Below is a small trained network, with its code and all its weights. Each question gives an input and a class and asks what happens when units are switched off, that is, made to give their printed mean instead of their output.

import numpy as np


def w(rows, s, z=0):
    codes = np.array(rows[::2]) - 128.0
    scale = np.full(codes.shape[1], s)
    scale[-1] = z or s
    return codes * scale


def f(y):
    return np.maximum(y, 0)


def log_softmax(a):
    a = a - a.max(-1, keepdims=True)
    return a - np.log(np.exp(a).sum(-1, keepdims=True))


def net(x, mask):
    res = np.array(x, float).reshape(1, 6) / 4 @ E
    y = f(res @ A[0][:, :-1].T + A[0][:, -1])
    res = res + np.where(mask, y, B[0][:, -1]) @ B[0][:, :-1]
    return log_softmax(res[-1] @ U[:, :-1].T + U[:, -1])


A, B = {}, {}
E = w([
[108,109,21,144,97,214,190,135],'x0',
[178,94,92,84,153,153,139,45],'x1',
[199,105,183,185,113,127,206,142],'x2',
[160,43,182,160,2,119,95,98],'x3',
[185,93,109,1,136,91,147,164],'x4',
[233,55,181,163,182,210,140,89],'x5',
],0.0086)
A[0] = w([
[160,132,140,222,118,165,158,70,210],'neuron 1',
[133,166,111,146,191,141,227,154,147],'neuron 2',
[149,148,123,170,197,164,183,118,158],'neuron 3',
[116,135,43,75,194,189,131,154,187],'neuron 4',
[124,58,127,214,93,219,92,99,152],'neuron 5',
[54,182,169,140,109,45,100,234,208],'neuron 6',
[198,87,128,114,165,142,191,126,214],'neuron 7',
[152,129,54,79,180,180,92,102,205],'neuron 8',
[192,91,59,117,161,220,173,158,145],'neuron 9',
[94,98,181,188,61,207,101,78,161],'neuron 10',
[131,149,230,149,172,82,54,151,151],'neuron 11',
[75,159,2,83,82,100,147,119,214],'neuron 12',
[201,33,171,153,109,143,142,81,252],'neuron 13',
[192,61,178,117,100,84,168,109,147],'neuron 14',
[191,70,202,83,102,15,114,127,184],'neuron 15',
[97,243,173,149,156,97,117,132,220],'neuron 16',
[74,180,74,115,57,101,148,196,114],'neuron 17',
[117,116,86,100,171,191,89,47,185],'neuron 18',
[59,187,92,90,118,82,39,139,216],'neuron 19',
[102,98,84,109,99,134,167,206,163],'neuron 20',
[69,156,125,133,98,49,122,199,170],'neuron 21',
[98,150,106,63,137,119,28,29,148],'neuron 22',
],0.0087,0.0042)
B[0] = w([
[156,68,86,170,95,238,169,25,218],'neuron 1',
[116,177,104,145,167,181,168,133,203],'neuron 2',
[165,161,114,129,163,174,212,84,200],'neuron 3',
[29,190,161,101,150,65,193,121,234],'neuron 4',
[100,68,149,176,51,152,145,62,224],'neuron 5',
[77,111,129,196,186,168,40,252,238],'neuron 6',
[138,180,170,52,120,188,164,124,220],'neuron 7',
[76,149,189,73,135,34,175,83,223],'neuron 8',
[63,193,242,95,95,144,208,80,232],'neuron 9',
[121,23,132,186,86,156,104,94,211],'neuron 10',
[172,63,215,122,193,150,62,150,200],'neuron 11',
[111,173,47,125,82,73,138,128,247],'neuron 12',
[215,110,151,81,41,203,134,109,251],'neuron 13',
[227,155,133,56,76,164,99,153,207],'neuron 14',
[220,148,120,50,138,134,57,193,227],'neuron 15',
[173,86,111,191,255,112,103,134,215],'neuron 16',
[83,160,31,180,97,139,128,183,211],'neuron 17',
[124,125,164,124,107,62,171,38,214],'neuron 18',
[66,102,88,164,142,49,74,135,232],'neuron 19',
[81,178,104,135,48,139,156,159,186],'neuron 20',
[73,142,89,191,123,153,40,248,209],'neuron 21',
[173,97,90,104,161,25,89,60,200],'neuron 22',
],0.0069,0.011)
U = w([
[170,132,68,178,209,195,200,82,67],'0',
[128,34,153,181,19,183,150,50,149],'1',
[210,135,144,2,84,160,114,146,253],'2',
[65,193,207,79,127,142,226,101,38],'3',
[101,93,182,175,204,139,53,186,202],'4',
[68,159,33,172,72,124,117,185,81],'5',
[100,116,95,108,159,11,119,57,121],'6',
],0.008,0.00081)

Each question gives the input, the list of numbers given to net, and the class t.
The units are the neurons (one row each of A and B). Each row of codes is followed by its name. A weight is (code - 128) times the scale printed after its matrix; where a second scale follows, it is the last column's (A, B and U).
mask holds one flag per neuron, in row order. A switched-off neuron (its flag False) gives its mean, the last column of its row in B, instead of its output. The means were averaged over made-up inputs and are rounded, as every weight is.
A unit's drop is (log p(t) with every unit on - log p(t) with that unit switched off) / (log p(t) with every unit on - log p(t) with every unit switched off).
The circuit of an input: a set's keep is (log p(t) with only the set's units on - log p(t) with every unit switched off) / (log p(t) with every unit on - log p(t) with every unit switched off). Starting from the 12 units with the biggest drops (on a tie, the unit counted first), units are removed one at a time, each time the one whose removal leaves the highest keep (on an exact tie, the one counted first), for as long as the keep stays at least 0.8.
units of the circuit, in order: the units of the circuit, biggest drop first
most important unit: the unit with the biggest drop
top k neurons: the k neurons with the biggest drops, biggest first
drop when u is switched off: that unit's drop, to one decimal
input [-2,-2,0,-5,-1,-3], class 4: most important unit : neuron 16
input [6,-5,7,0,4,0], class 3: units of the circuit, in order : (neuron 9; neuron 10)
input [-3,-4,-8,4,-6,-7], class 4: top 2 neurons : (neuron 6; neuron 16)
input [8,-7,3,3,8,6], class 2: top 3 neurons : (neuron 14; neuron 13; neuron 7)
input [-2,7,1,-8,-7,-8], class 6: top 3 neurons : (neuron 22; neuron 16; neuron 20)
input [-5,2,-4,-7,-5,-4], class 4: top 2 neurons : (neuron 6; neuron 16)
input [-8,4,-5,-3,8,1], class 6: top 4 neurons : (neuron 22; neuron 13; neuron 19; neuron 8)
input [8,5,-7,-5,4,-4], class 6: top 3 neurons : (neuron 22; neuron 12; neuron 19)
input [-7,-6,6,6,5,-4], class 4: top 2 neurons : (neuron 6; neuron 21)
input [-4,-2,8,8,0,-7], class 4: top 2 neurons : (neuron 6; neuron 21)
input [-2,5,2,7,0,-1], class 2: top 2 neurons : (neuron 15; neuron 14)
input [-8,2,-6,-4,-1,3], class 6: top 2 neurons : (neuron 22; neuron 21)
input [1,-5,-7,8,5,6], class 2: top 3 neurons : (neuron 15; neuron 1; neuron 14)
input [-1,-7,2,-4,-7,-5], class 4: units of the circuit, in order : (neuron 16)
input [3,-6,-7,-3,2,5], class 3: drop when neuron 4 is switched off : 0.1
input [-4,-2,8,-8,5,-4], class 4: drop when neuron 22 is switched off : 0.0
input [-7,5,5,-3,-3,8], class 2: drop when neuron 15 is switched off : 0.2
input [1,8,-6,0,3,1], class 6: drop when neuron 22 is switched off : 0.6
